Below is a small trained network, with its code and all its weights. Each question gives an input and a target symbol and asks what happens when units are switched off, that is, made to give their printed mean instead of their output.

import numpy as np


def w(rows, s, z=0):
    codes = np.array(rows[::2]) - 128.0
    scale = np.full(codes.shape[1], s)
    scale[-1] = z or s
    return codes * scale


def norm(h):
    return h / np.sqrt((h * h).mean(-1, keepdims=True) + 1e-5)


def f(y):
    return y / 2 * (1 + np.tanh(0.7978845608 * (y + 0.044715 * y**3)))


def softmax(a):
    e = np.exp(a - a.max(-1, keepdims=True))
    return e / e.sum(-1, keepdims=True)


def log_softmax(a):
    a = a - a.max(-1, keepdims=True)
    return a - np.log(np.exp(a).sum(-1, keepdims=True))


def net(x, mask):
    ids = ['αβγδεζηθλμξστφψω'.index(c) for c in x.split()]
    T = len(ids)
    res = E[ids] + P[:T]
    r = norm(res)
    for j in range(2):
        rows = slice(3 * j, 3 * j + 3)
        q, k, v = (r @ M[0][rows].T for M in (Q, K, V))
        z = softmax(np.where(np.tri(T) > 0, q @ k.T / 3**0.5, -1e9)) @ v
        o = O[0][rows]
        res = res + np.where(mask[j], z, o[:, -1]) @ o[:, :-1]
    y = f(norm(res) @ A[0][:, :-1].T + A[0][:, -1])
    res = res + np.where(mask[2:10], y, B[0][:, -1]) @ B[0][:, :-1]
    return log_softmax(norm(res)[-1] @ U[:, :-1].T + U[:, -1])


Q, K, V, O, A, B = {}, {}, {}, {}, {}, {}
E = w([
[103,197,132,192],'α',
[12,94,237,142],'β',
[75,86,181,130],'γ',
[188,142,205,115],'δ',
[26,110,189,133],'ε',
[181,130,8,124],'ζ',
[47,84,197,132],'η',
[89,80,171,101],'θ',
[93,64,171,94],'λ',
[87,76,168,105],'μ',
[146,105,189,78],'ξ',
[185,229,148,110],'σ',
[40,92,194,128],'τ',
[91,78,166,124],'φ',
[45,157,143,158],'ψ',
[173,134,2,134],'ω',
],0.014)
P = w([
[135,2,108,170],'0',
[142,36,109,138],'1',
[137,62,107,127],'2',
[137,81,109,117],'3',
[125,90,105,107],'4',
[117,100,115,102],'5',
[113,105,110,97],'6',
[107,112,117,92],'7',
[101,116,118,83],'8',
[98,118,123,82],'9',
[93,124,125,77],'10',
[89,128,127,74],'11',
[87,132,135,75],'12',
],0.0062)
Q[0] = w([
[185,144,172,102],'h0',
[176,56,180,169],'h0',
[154,162,92,200],'h0',
[99,80,255,145],'h1',
[171,170,79,153],'h1',
[77,138,202,136],'h1',
],0.0086)
K[0] = w([
[203,154,184,55],'h0',
[184,39,135,74],'h0',
[133,187,96,148],'h0',
[60,54,180,50],'h1',
[164,176,80,178],'h1',
[2,107,148,96],'h1',
],0.0089)
V[0] = w([
[74,191,79,230],'h0',
[38,38,114,50],'h0',
[102,138,58,34],'h0',
[165,213,56,210],'h1',
[118,114,46,72],'h1',
[193,135,253,131],'h1',
],0.0053)
O[0] = w([
[202,65,161,23,128],'h0',
[254,243,55,96,213],'h0',
[214,112,115,181,103],'h0',
[184,229,155,149,2],'h1',
[107,156,154,124,108],'h1',
[92,138,38,81,132],'h1',
],0.0051,0.0056)
A[0] = w([
[74,172,234,124,150],'n0',
[253,167,127,124,169],'n1',
[94,166,79,236,224],'n2',
[168,59,203,93,217],'n3',
[68,166,62,238,51],'n4',
[160,133,122,54,56],'n5',
[143,196,140,198,5],'n6',
[73,146,121,64,48],'n7',
],0.0075,0.0016)
B[0] = w([
[149,154,35,110,252],'n0',
[142,2,202,153,142],'n1',
[115,52,203,95,141],'n2',
[55,98,137,105,211],'n3',
[141,42,174,145,135],'n4',
[115,145,116,221,139],'n5',
[85,111,137,135,114],'n6',
[213,191,131,170,226],'n7',
],0.008,0.0037)
U = w([
[148,122,123,148,20],'α',
[137,124,117,150,20],'β',
[97,226,6,63,238],'γ',
[153,103,104,164,47],'δ',
[165,114,113,141,58],'ε',
[149,120,137,139,43],'ζ',
[18,1,170,41,184],'η',
[212,115,123,139,156],'θ',
[177,114,128,150,119],'λ',
[143,121,120,141,2],'μ',
[166,118,116,151,81],'ξ',
[150,124,131,139,29],'σ',
[146,110,122,149,28],'τ',
[139,124,133,141,24],'φ',
[134,132,130,154,29],'ψ',
[149,121,109,171,72],'ω',
],0.0087,0.0044)

Each question gives the input, a string of symbols that net reads in full, and the target symbol t.
The units are the heads (3 rows each of Q, K, V and O) and the neurons (one row each of A and B). Each row of codes is followed by its name. A weight is (code - 128) times the scale printed after its matrix; where a second scale follows, it is the last column's (O, A, B and U).
mask holds one flag per unit, heads first, then neurons. A switched-off unit (its flag False) gives its mean, the last column of its rows in O or B, instead of its output. The means were averaged over made-up inputs and are rounded, as every weight is.
A unit's drop is (log p(t) with every unit on - log p(t) with that unit switched off) / (log p(t) with every unit on - log p(t) with every unit switched off).
The circuit of an input: a set's keep is (log p(t) with only the set's units on - log p(t) with every unit switched off) / (log p(t) with every unit on - log p(t) with every unit switched off). Starting from all 10 units, units are removed one at a time, each time the one whose removal leaves the highest keep (on an exact tie, the one counted first), for as long as the keep stays at least 0.8.
circuit, biggest first: the units of the circuit, biggest drop first
unit that matters most: the unit with the biggest drop
k most important neurons: the k neurons with the biggest drops, biggest first
heads that matter: for each layer, one digit per head in row order, 1 if its drop is at least 0.15 and else 0, layers parted by /
drop when u is switched off: that unit's drop, to one decimal
input γ η ε μ φ ψ ψ φ, target γ: 2 most important neurons : n1; n2
input μ η ξ α ψ ψ δ, target η: circuit, biggest first : n3; n7
input ξ ξ ξ ψ ζ ε θ α ψ θ θ ξ ε, target γ: heads that matter : 10
input β δ ψ, target η: 3 most important neurons : n4; n2; n0
input ε ξ β θ ψ φ γ α γ, target γ: heads that matter : 10
input σ θ μ λ ε ε ξ σ ψ, target η: 4 most important neurons : n2; n4; n5; n0
input ξ ε ε ζ ε ξ ξ ψ δ, target η: circuit, biggest first : n7; n3
input ψ ψ ψ ξ ξ, target γ: 2 most important neurons : n1; n3
input ε β φ θ θ θ ψ ω δ β β ε φ, target γ: circuit, biggest first : h0; n7
input ξ μ ξ, target γ: unit that matters most : h1
input τ α ε γ ε μ α λ μ, target γ: 4 most important neurons : n1; n2; n4; n7
input η λ ψ δ δ, target γ: 3 most important neurons : n0; n1; n2
input δ ψ γ τ ψ ψ τ ξ η ξ θ τ, target γ: drop when n2 is switched off : 0.1
input σ δ η ψ α ψ η θ ε μ δ, target γ: unit that matters most : h0
input α ε α ε ψ ψ ξ ψ η τ σ ε, target γ: drop when n1 is switched off : 0.2
input μ ξ ε ψ σ α, target η: drop when n4 is switched off : 0.2
